Below are the code and all the weights of a small trained network. Each question names an input and a class and asks about switching units off, where a switched-off unit gives its printed mean instead of its output.

import numpy as np


def w(rows, s, z=0):
    codes = np.array(rows[::2]) - 128.0
    scale = np.full(codes.shape[1], s)
    scale[-1] = z or s
    return codes * scale


def f(y):
    return np.maximum(y, 0)


def log_softmax(a):
    a = a - a.max(-1, keepdims=True)
    return a - np.log(np.exp(a).sum(-1, keepdims=True))


def net(x, mask):
    res = np.array(x, float).reshape(1, 5) / 4 @ E
    y = f(res @ A[0][:, :-1].T + A[0][:, -1])
    res = res + np.where(mask, y, B[0][:, -1]) @ B[0][:, :-1]
    return log_softmax(res[-1] @ U[:, :-1].T + U[:, -1])


A, B = {}, {}
E = w([
[117,124,131,155,120,161,123],'x0',
[120,24,102,104,37,122,145],'x1',
[1,169,94,143,108,97,109],'x2',
[98,132,206,12,114,164,65],'x3',
[78,117,115,79,177,167,227],'x4',
],0.0094)
A[0] = w([
[231,92,174,114,176,177,157,26],'n1',
[142,110,139,112,167,152,190,71],'n2',
[151,201,115,147,234,139,121,100],'n3',
[129,30,113,103,31,104,150,23],'n4',
[214,136,140,134,108,146,95,98],'n5',
[136,127,220,62,76,130,38,209],'n6',
[135,232,142,122,196,165,147,61],'n7',
[65,144,69,134,124,86,80,94],'n8',
[204,100,156,141,132,130,78,150],'n9',
[61,191,94,143,82,76,49,50],'n10',
[158,95,49,158,167,106,239,116],'n11',
[178,165,124,133,64,78,16,40],'n12',
[131,210,170,126,220,138,127,25],'n13',
[104,49,85,89,113,134,181,104],'n14',
[216,121,123,101,112,135,139,8],'n15',
[30,146,86,131,106,90,128,117],'n16',
[160,147,86,225,100,66,179,136],'n17',
[149,117,149,161,19,102,57,112],'n18',
[254,124,133,97,114,145,171,56],'n19',
[125,99,83,85,68,147,201,124],'n20',
[80,124,175,40,165,193,194,96],'n21',
[75,147,148,118,124,146,221,177],'n22',
],0.0088,0.0014)
B[0] = w([
[74,82,109,96,150,183,111,211],'n1',
[188,118,99,113,182,134,186,169],'n2',
[74,96,171,145,113,63,116,199],'n3',
[39,69,181,164,139,70,81,229],'n4',
[92,112,117,106,159,164,198,187],'n5',
[119,214,84,146,48,131,67,255],'n6',
[43,68,171,167,143,55,141,195],'n7',
[111,110,87,50,151,175,170,184],'n8',
[142,114,111,90,161,167,193,195],'n9',
[123,98,105,71,207,173,208,205],'n10',
[160,201,87,128,69,135,58,225],'n11',
[213,156,153,169,132,118,193,213],'n12',
[51,72,155,174,131,67,109,196],'n13',
[100,68,178,189,98,101,152,201],'n14',
[127,86,111,91,166,145,116,177],'n15',
[94,95,109,84,158,189,174,200],'n16',
[118,198,92,109,90,131,39,223],'n17',
[177,119,181,157,91,102,186,215],'n18',
[91,126,108,82,152,174,115,207],'n19',
[99,105,176,214,146,106,120,197],'n20',
[225,253,100,166,54,107,132,215],'n21',
[209,166,114,118,141,157,181,184],'n22',
],0.0077,0.0094)
U = w([
[62,32,217,214,125,54,98,85],'0',
[103,56,51,39,187,233,168,82],'1',
[201,163,134,200,114,124,185,253],'2',
[131,216,72,151,61,138,2,61],'3',
],0.0086,0.0046)

Each question gives the input, the list of numbers given to net, and the class t.
The units are the neurons (one row each of A and B). Each row of codes is followed by its name. A weight is (code - 128) times the scale printed after its matrix; where a second scale follows, it is the last column's (A, B and U).
mask holds one flag per neuron, in row order. A switched-off neuron (its flag False) gives its mean, the last column of its row in B, instead of its output. The means were averaged over made-up inputs and are rounded, as every weight is.
A unit's drop is (log p(t) with every unit on - log p(t) with that unit switched off) / (log p(t) with every unit on - log p(t) with every unit switched off).
The circuit of an input: a set's keep is (log p(t) with only the set's units on - log p(t) with every unit switched off) / (log p(t) with every unit on - log p(t) with every unit switched off). Starting from the 12 units with the biggest drops (on a tie, the unit counted first), units are removed one at a time, each time the one whose removal leaves the highest keep (on an exact tie, the one counted first), for as long as the keep stays at least 0.8.
units of the circuit, in order: the units of the circuit, biggest drop first
most important unit: the unit with the biggest drop
k most important neurons: the k neurons with the biggest drops, biggest first
drop when u is switched off: that unit's drop, to one decimal
input [-3,7,0,4,-8], class 2: units of the circuit, in order	n12
input [4,-2,6,0,-8], class 2: units of the circuit, in order	n12, n18
input [7,-5,-4,2,2], class 0: units of the circuit, in order	n7, n13
input [-3,7,-6,-7,-5], class 0: 2 most important neurons	n4, n6
input [-2,3,-5,-7,-1], class 3: units of the circuit, in order	n11, n17
input [-7,1,4,1,-3], class 1: 3 most important neurons	n10, n21, n8
input [-4,-2,4,5,-7], class 2: units of the circuit, in order	n12, n10
input [-4,1,-7,4,8], class 2: 3 most important neurons	n21, n10, n16
input [-3,-8,-7,-2,8], class 0: 3 most important neurons	n7, n13, n3
input [-8,-7,0,-1,6], class 0: 2 most important neurons	n7, n13
input [-4,5,3,7,-7], class 2: units of the circuit, in order	n12, n18
input [-8,-7,-2,-8,2], class 3: 3 most important neurons	n11, n17, n4
input [8,5,4,6,1], class 3: 4 most important neurons	n6, n21, n7, n13
input [-7,2,-5,-7,-5], class 3: units of the circuit, in order	n17
input [7,8,-8,7,-1], class 0: 3 most important neurons	n4, n20, n14
input [-4,-5,0,-5,5], class 0: 2 most important neurons	n7, n3
input [3,2,7,-2,8], class 2: 2 most important neurons	n21, n1
input [-4,6,3,5,5], class 0: 4 most important neurons	n4, n14, n20, n11
input [-2,0,-4,7,-7], class 2: 4 most important neurons	n12, n18, n17, n9
input [-2,-6,-1,4,-5], class 0: most important unit	n13
input [6,7,4,2,8], class 2: 2 most important neurons	n21, n22
input [2,1,-3,2,-1], class 1: drop when n20 is switched off	0.1
input [3,5,-4,8,5], class 3: drop when n6 is switched off	0.2
input [-7,-7,5,-3,3], class 0: drop when n17 is switched off	0.0
